Below are the code and all the weights of a small trained network. Each question names an input and a class and asks about switching units off, where a switched-off unit gives its printed mean instead of its output.

import numpy as np


def w(rows, s, z=0):
    codes = np.array(rows[::2]) - 128.0
    scale = np.full(codes.shape[1], s)
    scale[-1] = z or s
    return codes * scale


def f(y):
    return y / 2 * (1 + np.tanh(0.7978845608 * (y + 0.044715 * y**3)))


def log_softmax(a):
    a = a - a.max(-1, keepdims=True)
    return a - np.log(np.exp(a).sum(-1, keepdims=True))


def net(x, mask):
    res = np.array(x, float).reshape(1, 8) / 4 @ E
    y = f(res @ A[0][:, :-1].T + A[0][:, -1])
    res = res + np.where(mask, y, B[0][:, -1]) @ B[0][:, :-1]
    return log_softmax(res[-1] @ U[:, :-1].T + U[:, -1])


A, B = {}, {}
E = w([
[16,151,122,132,214,42],'x0',
[182,86,111,100,128,54],'x1',
[139,205,111,160,156,127],'x2',
[165,150,147,182,59,59],'x3',
[134,158,172,232,212,155],'x4',
[177,94,136,240,81,83],'x5',
[126,176,83,168,78,91],'x6',
[132,184,1,159,62,218],'x7',
],0.0085)
A[0] = w([
[95,43,125,84,84,153,114],'neuron 1',
[127,94,178,39,56,112,172],'neuron 2',
[196,190,97,68,102,133,172],'neuron 3',
[112,64,102,96,183,177,141],'neuron 4',
[130,170,150,70,118,180,192],'neuron 5',
[145,146,135,181,91,86,143],'neuron 6',
[121,151,119,164,164,149,98],'neuron 7',
[193,78,124,117,108,179,171],'neuron 8',
[104,142,129,109,124,221,163],'neuron 9',
[112,119,178,112,128,72,108],'neuron 10',
[170,149,143,164,117,98,193],'neuron 11',
[132,11,148,174,100,142,185],'neuron 12',
[84,133,126,175,171,113,214],'neuron 13',
[139,150,213,112,127,135,195],'neuron 14',
[120,169,101,165,145,130,253],'neuron 15',
[140,117,133,165,183,145,215],'neuron 16',
[188,120,162,232,123,104,131],'neuron 17',
[155,52,89,89,114,120,127],'neuron 18',
[159,132,181,165,98,113,123],'neuron 19',
[143,169,39,161,112,215,154],'neuron 20',
[40,153,91,55,116,149,119],'neuron 21',
[124,126,202,71,218,140,141],'neuron 22',
[160,101,100,79,172,69,186],'neuron 23',
],0.013,0.005)
B[0] = w([
[125,157,116,77,160,150,189],'neuron 1',
[155,181,150,111,132,147,220],'neuron 2',
[63,145,179,136,116,151,197],'neuron 3',
[168,175,183,90,172,84,194],'neuron 4',
[112,114,186,181,146,135,200],'neuron 5',
[141,109,166,153,194,28,181],'neuron 6',
[55,159,120,125,177,163,162],'neuron 7',
[104,210,191,90,105,146,204],'neuron 8',
[93,149,160,207,166,115,210],'neuron 9',
[72,105,98,136,83,171,179],'neuron 10',
[184,174,175,157,137,29,181],'neuron 11',
[192,228,147,87,103,90,193],'neuron 12',
[90,116,91,176,63,96,202],'neuron 13',
[131,119,125,166,116,92,185],'neuron 14',
[79,171,65,175,31,118,198],'neuron 15',
[136,173,149,156,114,100,187],'neuron 16',
[174,200,227,139,142,119,222],'neuron 17',
[98,176,110,105,94,200,181],'neuron 18',
[186,170,154,74,186,79,174],'neuron 19',
[2,178,44,101,13,106,253],'neuron 20',
[205,129,139,138,189,112,219],'neuron 21',
[100,136,133,161,176,123,234],'neuron 22',
[107,180,135,118,102,133,194],'neuron 23',
],0.0079,0.013)
U = w([
[141,125,169,50,129,138,80],'0',
[94,56,28,118,135,112,56],'1',
[54,125,72,199,59,82,237],'2',
[207,2,27,132,143,139,2],'3',
[63,80,192,160,160,186,24],'4',
[164,113,187,178,200,59,211],'5',
],0.0089,0.0025)

Each question gives the input, the list of numbers given to net, and the class t.
The units are the neurons (one row each of A and B). Each row of codes is followed by its name. A weight is (code - 128) times the scale printed after its matrix; where a second scale follows, it is the last column's (A, B and U).
mask holds one flag per neuron, in row order. A switched-off neuron (its flag False) gives its mean, the last column of its row in B, instead of its output. The means were averaged over made-up inputs and are rounded, as every weight is.
A unit's drop is (log p(t) with every unit on - log p(t) with that unit switched off) / (log p(t) with every unit on - log p(t) with every unit switched off).
The circuit of an input: a set's keep is (log p(t) with only the set's units on - log p(t) with every unit switched off) / (log p(t) with every unit on - log p(t) with every unit switched off). Starting from the 12 units with the biggest drops (on a tie, the unit counted first), units are removed one at a time, each time the one whose removal leaves the highest keep (on an exact tie, the one counted first), for as long as the keep stays at least 0.8.
circuit, biggest first: the units of the circuit, biggest drop first
top k neurons: the k neurons with the biggest drops, biggest first
drop of u: that unit's drop, to one decimal
input [8,3,-4,7,-5,4,4,0], class 5: circuit, biggest first -> neuron 20
input [-4,0,-5,-6,4,3,-6,4], class 0: circuit, biggest first -> neuron 12; neuron 8
input [-5,3,1,-7,-3,-6,0,-7], class 4: top 4 neurons -> neuron 22; neuron 5; neuron 12; neuron 19
input [0,8,2,6,1,-6,-3,0], class 4: top 2 neurons -> neuron 20; neuron 12
input [7,-8,-8,-3,-1,-6,3,4], class 5: top 2 neurons -> neuron 21; neuron 4
input [5,7,7,-5,-8,-5,5,-5], class 0: top 2 neurons -> neuron 23; neuron 9
input [-4,-1,-7,7,5,8,5,7], class 5: top 3 neurons -> neuron 17; neuron 6; neuron 19
input [-7,4,-6,-5,7,-6,6,1], class 4: top 2 neurons -> neuron 13; neuron 15
input [-6,1,0,6,0,5,-2,5], class 5: top 2 neurons -> neuron 17; neuron 6
input [0,4,-6,5,4,5,7,6], class 5: top 4 neurons -> neuron 17; neuron 6; neuron 11; neuron 19
input [5,4,4,5,2,-3,1,-3], class 2: drop of neuron 21 -> 0.2
input [6,-8,0,-1,-6,-5,-6,-4], class 5: drop of neuron 21 -> 0.3
input [2,-6,-2,-5,-5,5,8,-3], class 1: drop of neuron 20 -> 0.2
input [8,4,8,-1,7,-8,0,-4], class 2: circuit, biggest first -> neuron 13
